Here is a tiny trained network, its code and every weight. The questions are about switching its units off for an input and a class, where a switched-off unit gives its printed mean instead of its output.

import numpy as np


def w(rows, s, z=0):
    codes = np.array(rows[::2]) - 128.0
    scale = np.full(codes.shape[1], s)
    scale[-1] = z or s
    return codes * scale


def f(y):
    return np.maximum(y, 0)


def log_softmax(a):
    a = a - a.max(-1, keepdims=True)
    return a - np.log(np.exp(a).sum(-1, keepdims=True))


def net(x, mask):
    res = np.array(x, float).reshape(1, 5) / 4 @ E
    y = f(res @ A[0][:, :-1].T + A[0][:, -1])
    res = res + np.where(mask, y, B[0][:, -1]) @ B[0][:, :-1]
    return log_softmax(res[-1] @ U[:, :-1].T + U[:, -1])


A, B = {}, {}
E = w([
[122,110,131,140,150],'x0',
[167,103,122,128,112],'x1',
[74,67,15,66,134],'x2',
[70,103,106,250,43],'x3',
[189,206,35,197,185],'x4',
],0.013)
A[0] = w([
[80,57,145,154,87,78],'n1',
[185,183,158,130,180,130],'n2',
[116,85,213,15,134,216],'n3',
[165,181,206,152,185,200],'n4',
[171,154,198,162,133,252],'n5',
[163,150,108,120,181,112],'n6',
[130,95,135,144,142,86],'n7',
[128,121,253,198,88,222],'n8',
[170,164,99,117,191,120],'n9',
[133,159,40,250,104,3],'n10',
[127,95,47,86,148,164],'n11',
[121,144,126,122,107,86],'n12',
[127,130,79,30,191,121],'n13',
[66,97,108,130,97,147],'n14',
[137,144,50,137,184,119],'n15',
[123,162,81,179,102,42],'n16',
[100,113,39,92,158,158],'n17',
[112,125,252,153,123,162],'n18',
[115,139,153,206,74,90],'n19',
[142,178,162,160,109,164],'n20',
[95,75,98,122,82,112],'n21',
[74,123,74,111,27,164],'n22',
[90,148,226,156,85,147],'n23',
[183,197,52,87,212,75],'n24',
[111,143,91,176,93,87],'n25',
[67,83,162,156,43,108],'n26',
[220,165,156,121,183,117],'n27',
[162,110,191,51,152,150],'n28',
[133,123,106,167,109,98],'n29',
[119,144,90,114,178,108],'n30',
[183,110,148,126,139,140],'n31',
],0.014,0.0073)
B[0] = w([
[109,100,123,138,104,181],'n1',
[101,156,95,176,117,208],'n2',
[112,153,181,100,253,253],'n3',
[127,168,110,150,124,232],'n4',
[128,197,123,184,139,225],'n5',
[131,112,112,133,96,179],'n6',
[119,133,130,126,119,131],'n7',
[211,146,173,134,49,245],'n8',
[124,118,100,151,69,196],'n9',
[161,169,152,103,244,223],'n10',
[146,91,116,84,126,200],'n11',
[117,126,123,130,123,130],'n12',
[183,114,113,93,117,215],'n13',
[104,93,141,122,126,179],'n14',
[165,109,125,102,118,198],'n15',
[140,128,155,116,179,172],'n16',
[147,94,128,95,120,203],'n17',
[176,140,142,122,103,218],'n18',
[175,124,171,120,114,192],'n19',
[160,152,123,148,136,187],'n20',
[88,85,136,137,131,178],'n21',
[93,75,147,131,131,196],'n22',
[163,123,137,128,107,207],'n23',
[157,93,104,134,76,231],'n24',
[120,107,148,119,163,173],'n25',
[123,95,123,133,60,202],'n26',
[102,153,112,150,109,215],'n27',
[139,164,135,139,166,214],'n28',
[118,128,160,119,158,158],'n29',
[147,115,131,118,107,167],'n30',
[129,148,124,127,131,161],'n31',
],0.016,0.021)
U = w([
[173,221,185,135,192,229],'0',
[220,106,128,89,13,147],'1',
[128,85,119,28,237,238],'2',
[14,32,143,132,54,3],'3',
[132,201,2,179,59,13],'4',
],0.0084,0.0039)

Each question gives the input, the list of numbers given to net, and the class t.
The units are the neurons (one row each of A and B). Each row of codes is followed by its name. A weight is (code - 128) times the scale printed after its matrix; where a second scale follows, it is the last column's (A, B and U).
mask holds one flag per neuron, in row order. A switched-off neuron (its flag False) gives its mean, the last column of its row in B, instead of its output. The means were averaged over made-up inputs and are rounded, as every weight is.
A unit's drop is (log p(t) with every unit on - log p(t) with that unit switched off) / (log p(t) with every unit on - log p(t) with every unit switched off).
The circuit of an input: a set's keep is (log p(t) with only the set's units on - log p(t) with every unit switched off) / (log p(t) with every unit on - log p(t) with every unit switched off). Starting from the 12 units with the biggest drops (on a tie, the unit counted first), units are removed one at a time, each time the one whose removal leaves the highest keep (on an exact tie, the one counted first), for as long as the keep stays at least 0.8.
circuit, biggest first: the units of the circuit, biggest drop first
k most important neurons: the k neurons with the biggest drops, biggest first
drop when u is switched off: that unit's drop, to one decimal
input [1,-3,-3,-3,-8], class 0: circuit, biggest first	n3
input [-8,7,1,6,-6], class 3: circuit, biggest first	n22; n21
input [-4,-6,7,1,6], class 2: 2 most important neurons	n8; n10
input [1,-8,-6,1,-5], class 1: 3 most important neurons	n8; n10; n26
input [-8,-7,-8,0,2], class 4: 3 most important neurons	n3; n10; n2
input [-6,-1,3,2,0], class 3: 2 most important neurons	n3; n10
input [8,-4,1,7,-8], class 3: 2 most important neurons	n22; n21
input [6,6,2,-1,8], class 1: 2 most important neurons	n3; n24
input [-1,-3,5,1,-7], class 3: 2 most important neurons	n10; n26
input [-8,2,0,-6,7], class 4: drop when n8 is switched off	0.2
input [1,8,-7,-4,1], class 4: drop when n10 is switched off	0.1
input [-4,-3,8,-6,6], class 1: drop when n21 is switched off	0.0
input [5,7,0,-4,6], class 4: 3 most important neurons	n8; n2; n27
input [3,7,0,-5,-7], class 0: circuit, biggest first	n28
